Below are the code and all the weights of a small trained network. Each question names an input and a class and asks about switching units off, where a switched-off unit gives its printed mean instead of its output.

import numpy as np


def w(rows, s, z=0):
    codes = np.array(rows[::2]) - 128.0
    scale = np.full(codes.shape[1], s)
    scale[-1] = z or s
    return codes * scale


def norm(h):
    return h / np.sqrt((h * h).mean(-1, keepdims=True) + 1e-5)


def f(y):
    return np.maximum(y, 0)


def log_softmax(a):
    a = a - a.max(-1, keepdims=True)
    return a - np.log(np.exp(a).sum(-1, keepdims=True))


def net(x, mask):
    res = np.array(x, float).reshape(1, 2) / 4 @ E
    u = 0
    for l in range(2):
        y = f(norm(res) @ A[l][:, :-1].T + A[l][:, -1])
        res = res + np.where(mask[u : u + 14], y, B[l][:, -1]) @ B[l][:, :-1]
        u += 14
    return log_softmax(norm(res)[-1] @ U[:, :-1].T + U[:, -1])


A, B = {}, {}
E = w([
[112,74,161,95,200,209,202,30,186,5,102,88],'x0',
[137,162,130,196,202,101,142,232,212,152,131,171],'x1',
],0.011)
A[0] = w([
[118,129,125,138,133,128,131,111,123,111,127,114,136],'0.n0',
[125,133,124,133,144,126,134,199,144,141,125,139,104],'0.n1',
[123,129,127,144,120,148,126,151,146,110,122,126,69],'0.n2',
[137,139,124,114,138,125,135,116,142,121,138,119,152],'0.n3',
[137,124,145,154,145,170,131,164,143,114,130,104,100],'0.n4',
[104,132,130,116,122,126,128,107,107,110,114,116,101],'0.n5',
[145,130,136,129,102,111,120,130,133,113,118,144,192],'0.n6',
[136,136,125,138,116,109,117,78,94,144,143,126,137],'0.n7',
[120,139,117,138,113,124,109,170,102,157,134,130,166],'0.n8',
[116,145,118,141,134,121,114,155,143,134,123,136,3],'0.n9',
[127,130,126,148,129,105,133,250,132,190,128,125,208],'0.n10',
[140,122,106,141,180,133,124,116,158,106,128,144,148],'0.n11',
[121,118,109,135,165,126,144,91,166,124,150,140,100],'0.n12',
[128,131,128,134,104,121,124,128,111,129,132,129,95],'0.n13',
],0.017,0.0028)
B[0] = w([
[113,151,95,134,137,137,108,189,151,102,92,185,145],'0.n0',
[187,7,194,237,165,238,159,115,128,193,196,95,183],'0.n1',
[84,105,80,113,121,107,99,101,120,164,103,141,139],'0.n2',
[117,139,149,126,127,114,127,147,80,126,105,150,142],'0.n3',
[107,126,83,85,184,72,113,56,154,122,89,186,154],'0.n4',
[174,139,126,198,131,157,113,199,166,201,189,162,153],'0.n5',
[141,142,200,109,98,134,174,126,115,78,163,144,143],'0.n6',
[128,76,47,139,141,163,157,130,94,94,102,153,162],'0.n7',
[78,128,233,94,99,116,119,105,71,126,40,94,190],'0.n8',
[175,145,196,186,177,123,130,140,127,165,171,145,156],'0.n9',
[199,156,85,171,168,178,37,182,232,97,195,201,250],'0.n10',
[113,211,167,102,83,87,131,146,120,99,159,69,165],'0.n11',
[126,159,156,86,73,79,106,155,114,140,98,95,159],'0.n12',
[70,220,134,90,156,89,149,100,176,132,162,127,146],'0.n13',
],0.016,0.023)
A[1] = w([
[140,92,155,115,160,111,202,156,152,119,57,105,205],'1.n0',
[112,89,20,56,101,37,187,103,63,168,92,109,106],'1.n1',
[161,102,126,115,74,198,114,158,108,113,122,150,254],'1.n2',
[121,116,112,80,75,132,137,116,98,121,88,137,206],'1.n3',
[222,66,32,169,163,177,197,105,174,169,224,128,108],'1.n4',
[93,140,100,118,123,123,124,85,54,158,136,170,130],'1.n5',
[117,97,145,106,136,117,185,152,91,160,83,120,14],'1.n6',
[82,126,85,110,165,48,167,136,148,128,63,67,8],'1.n7',
[154,150,96,126,110,138,117,169,104,125,127,139,233],'1.n8',
[142,77,166,187,153,218,81,152,162,193,142,94,2],'1.n9',
[116,77,57,103,124,136,56,77,53,157,66,224,140],'1.n10',
[121,168,59,93,128,104,98,120,114,141,125,183,119],'1.n11',
[104,80,188,152,124,95,245,101,29,236,111,59,121],'1.n12',
[227,72,113,177,144,112,27,69,161,228,208,108,150],'1.n13',
],0.012,0.0016)
B[1] = w([
[108,66,94,121,94,61,125,106,63,206,75,120,139],'1.n0',
[146,109,222,217,169,137,128,195,171,164,108,102,153],'1.n1',
[123,104,98,171,77,161,131,144,85,116,153,79,211],'1.n2',
[155,98,134,191,235,105,96,117,181,181,181,188,164],'1.n3',
[79,226,115,9,113,120,62,70,107,59,109,222,235],'1.n4',
[164,108,176,181,82,179,8,185,142,46,137,90,152],'1.n5',
[163,153,105,155,103,114,119,117,91,220,225,88,132],'1.n6',
[109,64,182,79,67,121,84,119,96,72,94,101,155],'1.n7',
[113,41,113,122,184,128,140,29,118,138,102,136,174],'1.n8',
[150,144,190,112,142,77,130,106,139,110,203,74,241],'1.n9',
[105,240,37,5,129,79,240,112,141,152,127,176,180],'1.n10',
[108,57,131,115,138,127,179,57,114,101,126,65,160],'1.n11',
[18,162,90,209,145,33,168,195,87,182,116,61,137],'1.n12',
[239,111,202,136,235,134,162,159,191,128,205,183,248],'1.n13',
],0.013,0.017)
U = w([
[125,7,103,186,79,202,122,89,87,91,129,67,169],'0',
[91,114,220,67,87,26,106,120,144,101,44,64,179],'1',
[240,156,206,130,196,149,93,138,217,122,219,192,177],'2',
[103,187,21,45,121,164,162,62,99,89,162,207,186],'3',
[150,132,140,127,87,179,187,161,164,168,76,138,10],'4',
[65,183,84,196,142,72,195,189,105,217,135,95,131],'5',
[177,139,98,115,93,148,141,137,164,181,87,102,3],'6',
[192,125,117,141,109,146,161,122,147,193,31,159,16],'7',
],0.011,0.0046)

Each question gives the input, the list of numbers given to net, and the class t.
The units are the neurons (one row each of A and B). Each row of codes is followed by its name. A weight is (code - 128) times the scale printed after its matrix; where a second scale follows, it is the last column's (A, B and U).
mask holds one flag per neuron, layer by layer. A switched-off neuron (its flag False) gives its mean, the last column of its row in B, instead of its output. The means were averaged over made-up inputs and are rounded, as every weight is.
A unit's drop is (log p(t) with every unit on - log p(t) with that unit switched off) / (log p(t) with every unit on - log p(t) with every unit switched off).
The circuit of an input: a set's keep is (log p(t) with only the set's units on - log p(t) with every unit switched off) / (log p(t) with every unit on - log p(t) with every unit switched off). Starting from the 12 units with the biggest drops (on a tie, the unit counted first), units are removed one at a time, each time the one whose removal leaves the highest keep (on an exact tie, the one counted first), for as long as the keep stays at least 0.8.
circuit, biggest first: the units of the circuit, biggest drop first
most important unit: the unit with the biggest drop
top k neurons: the k neurons with the biggest drops, biggest first
k most important neurons of layer l: the k neurons of layer l with the biggest drops, biggest first
drop when u is switched off: that unit's drop, to one decimal
input [5,-1], class 1: circuit, biggest first	(0.n10 1.n13)
input [5,1], class 1: top neuron	(0.n10)
input [-6,-7], class 5: top 3 neurons	(0.n10 0.n8 1.n10)
input [-2,-5], class 5: 2 most important neurons of layer 0	(0.n10 0.n1)
input [2,-7], class 3: top 2 neurons	(0.n10 0.n8)
input [8,-7], class 0: top 3 neurons	(0.n10 0.n4 0.n1)
input [7,-7], class 0: top 4 neurons	(0.n10 0.n4 0.n1 0.n8)
input [5,-8], class 3: top 2 neurons	(0.n8 0.n10)
input [7,-4], class 0: top 2 neurons	(0.n10 1.n13)
input [2,-2], class 0: top 3 neurons	(0.n10 0.n1 0.n9)
input [-2,-8], class 3: top 2 neurons	(0.n8 0.n7)
input [-1,-1], class 3: top 4 neurons	(0.n1 0.n7 1.n13 0.n11)
input [3,-3], class 0: top 4 neurons	(0.n10 0.n1 0.n8 0.n4)
input [5,-6], class 3: most important neuron of layer 0	(0.n11)
input [-3,-2], class 3: 3 most important neurons of layer 0	(0.n1 0.n7 0.n11)
input [-8,-7], class 3: 2 most important neurons of layer 0	(0.n1 0.n7)
input [4,-7], class 3: 2 most important neurons of layer 0	(0.n8 0.n10)
input [3,-2], class 0: 4 most important neurons of layer 0	(0.n10 0.n1 0.n8 0.n9)
input [3,-7], class 3: top 3 neurons	(0.n10 0.n8 0.n1)
input [8,-5], class 0: top 2 neurons	(0.n10 1.n13)
input [-7,-5], class 3: top 3 neurons	(0.n1 1.n10 0.n7)
input [0,-8], class 3: most important unit	0.n8
input [7,-5], class 0: 2 most important neurons of layer 1	(1.n13 1.n4)
input [6,3], class 1: drop when 0.n10 is switched off	0.2
input [6,-5], class 0: drop when 0.n8 is switched off	0.3
input [1,-5], class 3: drop when 0.n1 is switched off	0.1
input [-4,-5], class 5: drop when 0.n10 is switched off	0.8
